[ 99.9 -28.2 -39.9 -25.9  33.8  56.4   8.5  -7.8   2.0   8.0  33.9  16.8
 -16.9 -36.7  26.4  42.3  14.0   9.3  24.3  21.9  -0.4 -17.9   6.4 -29.1
  11.3   7.8   0.2  19.7  43.3 -24.4 -13.8 -70.4 -38.6  18.5   8.3  23.7
  22.7 -55.0  11.1 -15.0  17.7  -6.8 -24.6 -19.9 -75.1 -18.9 -12.1  66.6
  32.6 -53.9  24.9   9.1  29.8 -32.4  -4.4 -30.5  52.6  -1.0 -91.1  11.9
  -4.5 -22.5  72.0   7.7  15.6  -4.5  -0.5  -9.7 -31.8 -31.2 -22.9  38.4
  12.1  14.2  16.0  22.9   9.7  12.8  47.7  42.8  30.7 -28.9  38.3  19.0
 -25.9 -19.3 -44.7  22.3   8.6  24.8 -53.2 -45.7  51.8  40.8 -10.6  22.1
  -0.9  43.6  -0.2  14.4  28.3  10.0] -> (75)
[-61.5   8.3  13.5  19.9 -18.9 -34.8   4.8  21.4  -5.8 -19.2 -15.4 -13.6
   6.6  19.5 -17.1 -41.5 -17.4 -14.0 -49.9 -30.9   2.5  66.3  -8.7   4.0
  -4.8 -13.3  -0.6  -6.9 -51.1  20.2  14.9  31.3  37.3 -13.7 -18.9 -57.1
 -29.6  53.1  -7.9   5.6   2.1   6.5  17.8   4.6   6.6  21.0  29.5 -52.0
 -48.6  51.9  -6.7  -8.8 -31.9  24.0  -3.5  11.0 -41.4   3.7  53.3  -7.9
   0.6  13.5 -65.5   6.3 -11.0   3.8  40.6  -1.4 -15.8  15.3  15.9 -42.8
   6.4   7.8 -25.9 -28.6 -12.6 -20.1 -44.9 -38.3 -20.0  41.6 -41.5 -31.6
  38.8 -31.6  -4.9 -41.8  -8.4  -0.2  19.5  32.0 -77.5 -26.3  33.0 -29.1
 -10.3 -21.0   7.7 -25.1 -26.8  -1.0] -> (71)
[ 99.9 -58.4 -56.3   9.2 -25.5  60.8  11.6  -6.2  -8.7  10.3  35.8 -21.4
  10.7 -41.8 -28.4  77.5 -18.3   9.5  -2.9  27.0  -3.0  -1.4  -9.4 -45.6
  12.9   8.4 -23.0  17.1  70.0 -16.5 -15.9 -87.4 -46.0  20.7  -6.5 -37.3
  75.6 -53.2   1.4 -15.1  17.1   1.4 -10.4 -20.4 -86.4 -21.6 -11.8  62.1
  29.0   0.7  16.0 -36.2  25.8 -43.0 -25.4 -12.0  58.6  10.2 -99.9  27.5
 -39.9 -25.0  66.4  -5.1  -2.0  20.8   5.3 -39.6  12.2 -35.9 -39.2  34.0
  21.0  54.4  18.8  17.7  10.0 -42.1  49.1  44.3  33.7 -24.8  -6.8  19.4
 -25.4 -28.7 -53.2 -13.4   9.5  28.3 -53.5 -49.3  52.3  39.4  24.4  23.7
 -16.1  47.6 -12.7 -50.2 -44.5  43.5] -> (69)
[-59.9 -28.0  -7.0  32.6 -52.9 -45.9   5.6  18.0  -9.3 -12.0 -15.8 -29.7
  20.7  19.9 -43.7  18.4 -29.8 -12.8 -57.8 -33.8  -1.8  72.6 -13.0 -14.0
  -7.7  -9.7 -17.8 -13.6 -50.5  25.0  12.6  20.4  40.6 -14.2 -23.1 -62.7
  42.7  66.4 -12.6   5.3  -3.0  10.2  26.6  12.4  12.7  21.7  25.3 -62.4
 -50.1  75.5 -19.5 -41.9 -33.1   0.0 -20.7  26.0 -37.8  10.4  48.0  14.9
 -32.2  16.5 -70.5  -8.6 -16.0  19.5  32.5 -28.5  22.0  16.2  -7.3 -45.6
  12.8  41.8 -20.6 -33.7 -12.2 -41.5 -32.0 -40.2 -17.3  45.6 -63.6 -29.6
  39.3 -21.5  -0.9 -53.1  -7.1  -3.1  32.7  35.5 -78.0 -37.1  38.6 -31.3
 -15.1 -28.7  -8.5 -56.0 -53.6  29.2] -> (71)
[ 38.4 -43.7 -31.0  22.7 -40.1 -11.2   7.8   6.6  -7.7   6.0  14.3 -20.2
  13.6 -16.9 -32.9  51.6 -21.4  -3.5 -35.5 -11.1  -2.2  41.6  -7.4 -30.5
  -0.3   3.3 -14.7  -4.4  -7.9  14.8  -5.5 -47.2   6.0   4.7 -14.4 -48.9
  57.3  31.9  -7.2  -7.7   4.2   6.7  15.4  -5.4 -48.2   7.1  10.1 -10.3
 -27.4  47.8  -7.9 -30.9  -9.7 -30.5 -20.8  13.8   0.1   8.2 -44.9  19.1
 -28.7  -1.8 -29.2  -5.6 -11.7  17.0  22.9 -29.7  14.0 -15.8 -27.6 -22.7
  14.3  42.7   1.2 -19.6   0.3 -33.1  28.4 -12.8  11.7  18.1 -38.0 -10.6
  13.1 -20.6 -33.8 -31.9   3.8  18.1 -14.3  -3.9 -36.6 -11.6  26.4 -10.4
 -13.0  -1.1  -9.4 -42.6 -38.2  33.7] -> (69)
[-64.7 -32.4 -11.6  37.2 -50.4 -43.6   7.3  19.1 -10.1 -15.6 -17.1 -30.4
  18.8  17.7 -50.5  25.1 -28.4 -13.5 -60.0 -35.3  -1.9  70.9 -13.2 -17.4
  -7.3 -10.4 -21.3 -11.6 -50.3  27.5  12.5  18.9  37.2 -14.4 -22.8 -71.9
  51.3  69.3 -12.5   6.1  -4.1  10.3  25.4  12.0  11.2  21.2  26.2 -57.1
 -56.4  77.6 -16.7 -41.7 -33.4  -6.9 -23.4  22.3 -38.9  10.8  51.2  16.8
 -34.2  11.4 -73.1  -5.2 -17.5  20.9  36.2 -29.6  14.9  18.1 -14.0 -49.1
  15.9  50.8 -22.9 -32.8  -8.7 -44.3 -33.2 -40.3 -20.3  39.5 -61.8 -29.8
  39.8 -25.6  -7.3 -50.8  -7.5  -1.6  27.0  35.6 -88.1 -34.3  40.3 -31.4
 -16.6 -26.9 -10.4 -52.7 -56.7  35.1] -> (71)
[-54.1  30.3  24.8 -33.2  52.0   7.3   0.8  15.5   5.8 -19.5 -16.3  30.7
 -27.5  21.5  47.3 -75.1  26.8  -5.3  29.4  -5.6   5.2 -11.0  10.9  18.4
   2.2 -13.4  18.2  15.2 -28.1 -20.6  16.1  40.5  15.0 -11.5  12.2  29.6
 -74.5 -27.2  12.3   6.6   2.7  -9.0 -24.4 -12.5  15.8   3.1  14.8  -4.7
   7.3 -65.9  28.0  45.4  -9.6  41.5  19.8 -35.7 -35.3  -9.2  55.6 -19.3
  31.4   7.5   8.3  19.2  16.3 -24.3   6.2  28.8 -55.8  19.4  31.1  13.1
  -4.2 -39.0 -24.9  15.4 -10.4  39.8 -49.7   7.9 -16.5  14.7  50.2 -11.1
   8.9 -20.6   9.2  33.6  -8.6  -2.1  25.6  20.0   0.5   4.2 -18.0   0.8
   6.9   6.7  20.8  39.5  50.5 -33.5] -> (71)
[ 73.3 -39.4 -37.1  12.3 -29.3  10.1   5.8  -3.5  -4.1  10.5  21.8 -14.4
  10.3 -26.2 -19.1  59.7 -12.7   2.9 -16.6   6.1  -2.6  12.6  -6.1 -22.2
   3.3   7.8 -14.6  -0.3  22.8   3.8 -11.0 -59.2 -13.6   9.6  -7.0 -27.4
  49.0  -2.5  -3.6 -10.4   7.2   3.2   3.6  -1.4 -52.6  -4.1  -3.6  20.0
  -0.5  26.2  -5.8 -27.8   8.4 -34.1 -16.0   7.9  34.0   7.1 -63.5  16.6
 -24.4 -11.2  14.4  -6.2  -6.6  14.4   7.3 -24.5  15.8 -21.4 -28.8  -1.6
  11.7  37.5  13.6  -3.7   7.2 -22.3  49.1   8.5  20.4  -3.7 -15.4   5.6
  -9.3  -9.3 -31.0 -13.1   6.8  15.7 -29.8 -24.3   6.1   8.0  15.0   0.5
  -9.9  11.7 -10.0 -31.5 -24.9  24.5] -> (69)
[-29.3  33.4  26.0 -35.1  54.7  53.3   1.2   0.8   6.0 -18.8 -10.4  33.2
 -29.0  10.2  51.3 -87.5  25.7   5.0  37.2  20.4   5.5 -30.6  12.1  13.7
  11.7 -13.1  18.4  23.5  17.0 -27.8  10.9  38.2 -26.0  -2.2  13.1  37.1
 -79.9 -71.7  14.8   6.0  10.7 -10.4 -31.4 -22.9   7.6 -16.8  -5.3  53.2
  28.6 -79.5  31.7  42.0  16.3  39.1  20.9 -41.6 -15.5  -9.6  49.1 -19.4
  32.4 -13.9  71.1  20.0  20.5 -24.2  -2.4  28.3 -60.2  15.8  32.7  40.8
  -3.2 -39.1 -10.9  30.3  -2.8  42.4 -42.7  45.0  -7.9 -19.3  58.1  13.2
 -15.5 -22.6  11.0  40.3  -5.6   1.1   4.4 -19.6  48.5  39.6 -19.4  22.9
   6.0  39.6  19.9  47.4  55.6 -35.4] -> (77)
[ 99.9  10.6 -17.3 -36.3  54.3  64.2   4.6  -7.0   5.7   3.8  32.5  31.2
 -27.7 -36.3  39.5 -16.5  27.7   9.8  36.3  27.5   3.4 -27.3  12.8 -10.3
  13.4   4.7  13.1  22.7  44.8 -28.9 -11.8 -63.1 -41.7  17.4  11.5  31.3
 -50.3 -65.1  14.6 -14.3  19.6  -9.5 -28.1 -24.5 -71.4 -21.9 -11.2  75.9
  37.2 -78.1  32.0  36.2  26.4  -7.9  11.7 -40.5  52.1  -7.8 -81.3  -8.2
  24.5 -24.2  77.2  18.3  19.9 -24.3  -0.1  18.1 -57.2 -30.4   0.7  44.1
   2.6 -25.5  12.0  29.8   9.1  34.4  33.7  51.8  30.7 -25.2  55.6  19.3
 -31.4 -21.1 -33.2  37.9   7.7  27.0 -53.8 -50.6  57.6  42.6 -20.0  23.8
   4.5  51.1  13.7  41.8  47.5 -20.8] -> (77)
[ 14.6 -24.0 -21.6  11.3 -16.5  -5.6   8.4  12.1  -5.6  -5.6   5.0 -10.0
   4.3  -6.4 -11.9   5.3 -10.5  -5.8 -28.9 -12.0   0.1  33.7  -5.3 -22.2
   0.4  -4.1 -10.0   1.9 -21.7   7.3   1.6 -22.1  11.5  -0.9 -12.2 -42.3
  17.5  20.9  -3.7  -4.2   6.7   4.3   8.4  -8.3 -35.3   7.5  14.9 -11.1
 -24.9  29.0   1.5 -17.8 -12.8 -11.2 -12.8   1.3  -1.3   4.6  -8.1  10.5
 -16.0  -0.5 -20.3   4.0  -6.0   7.6  27.4 -17.9 -11.9  -5.7  -9.5 -15.7
  13.2  17.0  -8.4 -14.1  -3.4 -13.1   7.2 -10.9   3.6  20.0 -14.4 -12.5
  15.6 -31.9 -22.9 -24.2  -0.3  13.4  -3.5   1.8 -40.7  -6.5  18.2 -13.3
 -11.0   0.3  -3.1 -26.9 -23.1  20.4] -> (71)
